array([[ -4,  -2,   2,   4,   3, -16,   5],
       [-35,  33, -23,   4,  -1, -14,   9],
       [ 30, -36,  36,  11,   5,  10,  -6]]) Answer: -35

array([[-638,  248, -231, -125, -872],
       [-224,  655, -549, -153, -761]]) Answer: -224

array([[-219,  445,  358, -438,  207, -783,  561],
       [  65,  228, -217, -141, -193, -553,  431],
       [-259,  435,  232, -462,  259, -919,  705]]) Answer: 65

array([[7, 4, 5, 3, 3, 6],
       [5, 7, 5, 7, 0, 4]]) Answer: 5

array([[6, 2, 4, 4],
       [1, 7, 7, 5],
       [4, 4, 3, 4]]) Answer: 1

array([[ 125,  736, -839,  427, -151],
       [-615, -250,  284,  106,   15]]) Answer: -615

array([[-217,  812, -211,  848, -625],
       [-475, -288,  862,  306, -630]]) Answer: -475
---
[[-36  10 -17 -28   8  51   5  25  64  59   2]
 [-30  21 -17 -37  22  45  17   6  30  66  -4]
 [-30  22 -17 -37  19  44  17   5  27  66  -6]
 [-36  10 -17 -28   7  51   3  25  64  59   4]
 [-37   4 -12 -24   7  54   7  25  54  52   0]
 [-30  21 -17 -38  23  46  16   7  31  66  -3]
 [-59 -13  15 -28   8  59  -2  50  54  51  -1]] ==> -59

[[ 13   6 -13  39  47 -27 -23  -2  26  37  15]
 [ 36 -12 -11  46   3   5 -22 -26  10  27  10]
 [ 29   5 -17  32  55 -17 -15  -5  15  45   4]
 [  5 -18   6  54   9  -7  -5  -2  25  31  16]
 [  0 -31  -9  34  13 -10 -11  -6  24  42  15]
 [ -4 -17  -6  42   9 -16 -23 -14  28  22   1]
 [ 44 -12 -21  39  29 -27 -28 -15   8  35 -15]
 [ 43  -1   2  15  32 -29 -21  -9  21  40 -22]] ==> 43

[[ 12 -19  38  29  29  13  -2   7 -19 -17]
 [-33 -21 -19  -4  60 -14  16 -25  -9 -22]
 [-22   2 -29   4 -22 -10  -8 -31  22  -5]
 [ 10  26  -8 -35 -26  -6   1  23   4  37]
 [ 10   1  14 -32  17  -4  11  34 -16   9]
 [-23   0 -19 -43  33 -15  23   7  -6   4]
 [-13   1 -23  21 -31  -3 -14 -27  24  -3]] ==> -13

[[ -9  18  21 -15 -23 -16  33 -24 -15  17 -12  17  -7  26]
 [-38  23  36  10  21 -14  34  -7   4  27 -38  28 -13 -16]
 [-14  11  23  27  15  -9 -10 -44  49  49  11  16 -49 -21]
 [-38 -18   4  45  54 -46  -8  -6  43  22 -26 -13 -40 -41]
 [-30 -61 -11  43   6 -33 -23 -18  34  18 -30 -47 -15 -68]] ==> -30

[[ -6 -21 -12  28  58  49  19 -13 -25 -12]
 [ 44  54 -13 -40   8 -39 -49 -48  15  11]
 [ 43  56 -35 -29  19 -42 -47 -58  12   7]
 [ 32  60  54   3   0  -8   1   9  16  -6]
 [ 42  51 -15 -34  12 -35 -45 -47  13   8]
 [ 24  15  -8 -24  27  -1 -28 -35  -3   5]] ==> 24
---
Q:
151,125,153,148,101,177,85
85,193,112,157,114,58,90
147,89,169,156,121,75,56
A: 101

Q:
60,74,121,71,59,125
10,56,72,169,113,192
117,149,105,94,120,212
A: 59

Q: 200,125,191,17,27,85
A: 27

Q:
39,44,60,48,20,80
36,66,51,47,29,64
A: 20

Q:
5,2,6,2,1,1
7,2,6,3,2,2
6,2,6,3,2,2
A: 1

Q: 9,21,32,26,30,42,92
A: 30

Q: 5136,9241,3867,7516,1548,4087
A: 1548
---
[14 25 59 46 85] out 14

[ 60 168  71 460 791 118 248] out 71

[[762 647 397 569]
 [482 248 270  56]] out 569

[4 1 7 3 7 5] out 1

[71 18 56 75 48 32] out 18

[[167  60 102  79]
 [107  63 198 177]] out 79

[[ 12  30  -2  47   6  -3]
 [ 11  14 -27  -6   8 -13]
 [  7  17  -7  -3  11   3]] out 17

[[105 102  30 127]
 [113 207  16  68]] out 127
---
[25, 14, 39, -15, 67, -46, 11]: 25, 11

[[65, 20, -32, -57, -34, 46],
[-4, 59, 49, -11, -57, -43]]: 65, -43

[[54, 13, -39, -43, -1, 33, 18],
[24, 10, 10, -20, 0, 21, -2]]: 54, -2

[[-30, -20, -15, 14, 7],
[-65, 5, -27, 57, 41],
[8, -48, 19, 26, -5]]: -30, -5

[[-19, -41, 17, 1, -26, 41],
[-22, -29, 15, -7, -63, 62],
[-6, -17, 6, 3, 1, 8]]: -19, 8

[[-3, -42, 5, 22, 68, 24, 10],
[1, -46, 0, 24, 68, 24, 9],
[-31, -20, 19, 26, 54, 24, 9]]: -3, 9

[[8, -6, 30, -39, 22],
[42, 23, 27, -40, 21],
[40, -27, -33, -46, 54]]: 8, 54
---
Input: (-797, 598, 739, -28)
Output: 739, -797
Input: ((25, 20, 22, 13, 26, 22), (39, 20, -36, 1, -15, 25), (12, 19, 4, 20, 9, 25))
Output: 39, -36
Input: (7855, 2090, 8195, 5746, 8883, 6297, 6881)
Output: 8883, 2090
Input: (-37, 19, 40, -1, 28, -47)
Output: 40, -47
Input: (-39, 27, 40, -1, 23)
Output: 40, -39
Input: (47, 69, 63, 11, 84)
Output: 84, 11
---
[[38 76 48 51 67]
 [23 72 60 47 80]
 [30 84 49 57 58]]
80

[[2 2 6 2 5 4]
 [8 3 4 6 4 6]]
4

[[17 63 69 76]
 [46 54 38  4]]
76

[[ 480  424   15  736]
 [-612  343 -505  845]
 [-166  301  214 -295]]
845

[[ 12  59 242 151]
 [ 44 131 115  67]]
151

[[ 24 231 103 178]
 [102  79 155 115]
 [250 247  57 102]]
115

[[60 26 67 72 40 72]
 [40 64 78 21 27 28]]
72
